Below are the code and all the weights of a small trained network. Each question names an input and a class and asks about switching units off, where a switched-off unit gives its printed mean instead of its output.

import numpy as np


def w(rows, s, z=0):
    codes = np.array(rows[::2]) - 128.0
    scale = np.full(codes.shape[1], s)
    scale[-1] = z or s
    return codes * scale


def f(y):
    return y / 2 * (1 + np.tanh(0.7978845608 * (y + 0.044715 * y**3)))


def log_softmax(a):
    a = a - a.max(-1, keepdims=True)
    return a - np.log(np.exp(a).sum(-1, keepdims=True))


def net(x, mask):
    res = np.array(x, float).reshape(1, 8) / 4 @ E
    y = f(res @ A[0][:, :-1].T + A[0][:, -1])
    res = res + np.where(mask, y, B[0][:, -1]) @ B[0][:, :-1]
    return log_softmax(res[-1] @ U[:, :-1].T + U[:, -1])


A, B = {}, {}
E = w([
[126,111,87,137,183,99,172,8,175],'x0',
[79,200,116,106,199,152,117,127,91],'x1',
[137,167,149,126,181,168,71,216,160],'x2',
[76,123,202,73,118,146,149,175,47],'x3',
[117,57,136,108,204,34,81,168,123],'x4',
[156,91,188,89,138,107,203,86,112],'x5',
[107,26,157,172,104,193,124,141,135],'x6',
[40,151,50,133,109,149,147,150,119],'x7',
],0.015)
A[0] = w([
[125,149,174,89,95,73,73,201,69,24],'N1',
[119,58,97,108,150,180,84,203,125,70],'N2',
[169,86,172,153,57,188,172,97,91,131],'N3',
[254,98,238,141,93,190,112,171,139,37],'N4',
[152,227,84,134,178,169,119,123,115,85],'N5',
[197,125,167,116,114,147,150,150,142,11],'N6',
[196,56,67,97,147,18,147,75,152,84],'N7',
[155,131,114,147,138,145,84,79,164,3],'N8',
[152,66,210,16,234,18,149,99,111,71],'N9',
[91,176,130,65,76,154,165,108,123,83],'N10',
[100,133,131,143,100,181,181,115,108,103],'N11',
[166,171,98,159,135,61,96,91,195,111],'N12',
],0.0095,0.0066)
B[0] = w([
[158,167,154,129,72,80,38,136,61,192],'N1',
[51,103,114,182,100,121,95,193,149,187],'N2',
[118,71,171,62,42,170,125,17,124,213],'N3',
[161,126,236,60,121,192,129,154,229,231],'N4',
[174,183,60,73,199,197,88,118,125,194],'N5',
[157,137,178,112,140,130,190,130,160,154],'N6',
[139,140,118,162,78,6,216,166,193,235],'N7',
[172,95,74,100,105,138,89,133,139,153],'N8',
[119,83,200,175,255,100,117,90,50,255],'N9',
[103,130,88,55,141,126,214,164,114,178],'N10',
[65,119,97,84,87,152,123,100,100,176],'N11',
[225,146,87,194,122,96,124,132,127,198],'N12',
],0.0076,0.018)
U = w([
[169,184,50,151,187,150,91,111,152,51],'0',
[106,149,146,131,77,114,57,202,58,9],'1',
[154,101,198,113,106,173,144,140,156,250],'2',
[91,83,122,109,54,158,193,68,70,195],'3',
[125,88,178,161,218,84,150,116,57,208],'4',
[176,104,93,164,115,35,195,99,156,43],'5',
[76,247,92,83,158,153,182,140,75,75],'6',
[49,49,76,203,141,160,96,169,167,173],'7',
],0.014,0.0024)

Each question gives the input, the list of numbers given to net, and the class t.
The units are the neurons (one row each of A and B). Each row of codes is followed by its name. A weight is (code - 128) times the scale printed after its matrix; where a second scale follows, it is the last column's (A, B and U).
mask holds one flag per neuron, in row order. A switched-off neuron (its flag False) gives its mean, the last column of its row in B, instead of its output. The means were averaged over made-up inputs and are rounded, as every weight is.
A unit's drop is (log p(t) with every unit on - log p(t) with that unit switched off) / (log p(t) with every unit on - log p(t) with every unit switched off).
most important unit: the unit with the biggest drop
k most important neurons: the k neurons with the biggest drops, biggest first
drop of u: that unit's drop, to one decimal
input [-4,-7,-5,-8,-4,-7,8,1], class 3: most important unit => N3
input [-6,5,-1,-5,-1,-5,3,-1], class 7: 3 most important neurons => (N2 N1 N12)
input [-1,7,5,-5,-6,5,-5,-1], class 0: 2 most important neurons => (N5 N12)
input [6,4,5,-4,-7,2,6,-2], class 0: 2 most important neurons => (N5 N4)
input [2,7,1,1,-2,-8,-7,-1], class 0: 2 most important neurons => (N5 N12)
input [6,8,-6,-6,-7,-6,7,7], class 0: 2 most important neurons => (N5 N8)
input [-6,-2,4,-4,7,6,0,6], class 1: 2 most important neurons => (N1 N2)
input [7,-2,-5,1,6,2,-1,-7], class 4: drop of N3 => 0.0
input [1,-2,-8,7,8,-4,8,7], class 7: drop of N2 => 0.4
input [-4,3,-3,-2,1,0,7,0], class 7: drop of N2 => 0.7
